Below is a small trained network, with its code and all its weights. Each question gives an input and a class and asks what happens when units are switched off, that is, made to give their printed mean instead of their output.

import numpy as np


def w(rows, s, z=0):
    codes = np.array(rows[::2]) - 128.0
    scale = np.full(codes.shape[1], s)
    scale[-1] = z or s
    return codes * scale


def f(y):
    return y / 2 * (1 + np.tanh(0.7978845608 * (y + 0.044715 * y**3)))


def log_softmax(a):
    a = a - a.max(-1, keepdims=True)
    return a - np.log(np.exp(a).sum(-1, keepdims=True))


def net(x, mask):
    res = np.array(x, float).reshape(1, 4) / 4 @ E
    y = f(res @ A[0][:, :-1].T + A[0][:, -1])
    res = res + np.where(mask, y, B[0][:, -1]) @ B[0][:, :-1]
    return log_softmax(res[-1] @ U[:, :-1].T + U[:, -1])


A, B = {}, {}
E = w([
[81,122,87,75,146,238,229],'x0',
[158,27,234,184,149,222,132],'x1',
[122,209,145,179,29,190,123],'x2',
[2,181,157,194,196,95,147],'x3',
],0.009)
A[0] = w([
[115,152,117,121,93,106,140,54],'neuron 0',
[91,205,20,24,89,37,113,104],'neuron 1',
[97,128,89,94,125,210,207,26],'neuron 2',
[224,88,114,66,98,119,114,44],'neuron 3',
[145,45,243,181,161,166,142,137],'neuron 4',
[12,140,148,191,191,77,156,56],'neuron 5',
[142,214,49,74,147,62,118,63],'neuron 6',
[160,74,213,145,155,176,125,62],'neuron 7',
[126,102,73,112,191,188,214,186],'neuron 8',
[142,55,188,195,130,178,105,81],'neuron 9',
[191,164,130,222,141,66,89,63],'neuron 10',
[143,127,133,169,115,95,32,50],'neuron 11',
[53,198,144,217,141,121,147,110],'neuron 12',
[157,112,165,146,162,34,19,178],'neuron 13',
[137,91,111,71,240,119,119,53],'neuron 14',
[228,68,103,39,55,140,109,30],'neuron 15',
[147,201,153,173,66,181,150,38],'neuron 16',
[95,201,144,103,65,175,89,162],'neuron 17',
[133,110,141,97,179,94,66,156],'neuron 18',
[144,89,110,99,223,106,113,255],'neuron 19',
[160,74,79,112,201,61,123,128],'neuron 20',
[108,54,102,102,197,84,108,40],'neuron 21',
[181,104,95,89,49,197,64,190],'neuron 22',
[148,180,126,227,41,142,80,151],'neuron 23',
[68,123,54,63,168,206,191,74],'neuron 24',
[60,128,206,182,204,102,153,90],'neuron 25',
[164,120,135,171,146,88,21,50],'neuron 26',
],0.011,0.0098)
B[0] = w([
[243,79,35,100,95,218,7,130],'neuron 0',
[162,64,59,203,210,126,98,249],'neuron 1',
[186,64,133,75,48,108,97,178],'neuron 2',
[185,189,106,52,167,99,110,174],'neuron 3',
[119,70,77,177,192,118,89,231],'neuron 4',
[189,179,116,40,174,94,111,200],'neuron 5',
[161,62,83,176,166,138,66,197],'neuron 6',
[212,72,51,164,163,156,70,181],'neuron 7',
[82,102,152,120,81,75,188,220],'neuron 8',
[143,79,88,167,157,109,57,191],'neuron 9',
[143,85,102,74,72,113,126,177],'neuron 10',
[146,80,67,65,50,137,102,163],'neuron 11',
[154,178,154,66,178,118,135,209],'neuron 12',
[96,69,155,95,77,71,208,239],'neuron 13',
[164,170,111,122,71,242,10,165],'neuron 14',
[160,194,104,32,185,118,150,196],'neuron 15',
[165,158,140,135,55,233,24,169],'neuron 16',
[107,161,173,191,115,177,121,201],'neuron 17',
[80,140,167,132,99,126,152,174],'neuron 18',
[41,178,202,184,115,187,133,226],'neuron 19',
[149,194,155,174,90,208,113,190],'neuron 20',
[196,174,138,112,39,209,7,160],'neuron 21',
[120,180,160,83,190,116,168,227],'neuron 22',
[103,165,193,165,91,166,154,221],'neuron 23',
[109,50,143,76,56,80,153,201],'neuron 24',
[188,175,122,49,178,119,123,199],'neuron 25',
[156,78,115,80,60,105,110,171],'neuron 26',
],0.014)
U = w([
[136,53,35,197,215,122,69,91],'0',
[139,235,114,11,214,93,125,36],'1',
[110,45,126,69,4,74,144,55],'2',
[119,214,159,170,51,234,58,59],'3',
[22,159,194,221,214,65,216,248],'4',
],0.016,0.013)

Each question gives the input, the list of numbers given to net, and the class t.
The units are the neurons (one row each of A and B). Each row of codes is followed by its name. A weight is (code - 128) times the scale printed after its matrix; where a second scale follows, it is the last column's (A, B and U).
mask holds one flag per neuron, in row order. A switched-off neuron (its flag False) gives its mean, the last column of its row in B, instead of its output. The means were averaged over made-up inputs and are rounded, as every weight is.
A unit's drop is (log p(t) with every unit on - log p(t) with that unit switched off) / (log p(t) with every unit on - log p(t) with every unit switched off).
The circuit of an input: a set's keep is (log p(t) with only the set's units on - log p(t) with every unit switched off) / (log p(t) with every unit on - log p(t) with every unit switched off). Starting from the 12 units with the biggest drops (on a tie, the unit counted first), units are removed one at a time, each time the one whose removal leaves the highest keep (on an exact tie, the one counted first), for as long as the keep stays at least 0.8.
units of the circuit, in order: the units of the circuit, biggest drop first
k most important neurons: the k neurons with the biggest drops, biggest first
drop of u: that unit's drop, to one decimal
input [6,-3,7,8], class 1: units of the circuit, in order -> neuron 12
input [-6,-5,-4,-4], class 2: 4 most important neurons -> neuron 13; neuron 4; neuron 26; neuron 18
input [8,4,4,7], class 2: 4 most important neurons -> neuron 24; neuron 2; neuron 8; neuron 22
input [-2,-4,-5,3], class 3: 4 most important neurons -> neuron 20; neuron 19; neuron 4; neuron 21
input [-7,6,-4,0], class 2: 3 most important neurons -> neuron 13; neuron 1; neuron 26
input [-3,-2,6,-6], class 1: 3 most important neurons -> neuron 22; neuron 15; neuron 19
input [0,6,6,-5], class 0: 4 most important neurons -> neuron 4; neuron 9; neuron 7; neuron 19
input [-3,5,-6,2], class 3: 4 most important neurons -> neuron 19; neuron 1; neuron 21; neuron 20
input [-8,1,7,7], class 2: 3 most important neurons -> neuron 13; neuron 10; neuron 11
input [-6,1,-7,1], class 3: 4 most important neurons -> neuron 20; neuron 19; neuron 21; neuron 14
input [4,7,3,-7], class 0: 2 most important neurons -> neuron 4; neuron 7
input [7,-5,-4,-5], class 2: 2 most important neurons -> neuron 24; neuron 8
input [-8,-4,8,-1], class 2: drop of neuron 19 -> 0.6
input [2,7,-5,-8], class 1: drop of neuron 1 -> 1.3
input [-4,0,-2,3], class 2: units of the circuit, in order -> neuron 13
input [6,2,1,-8], class 1: drop of neuron 26 -> 0.0
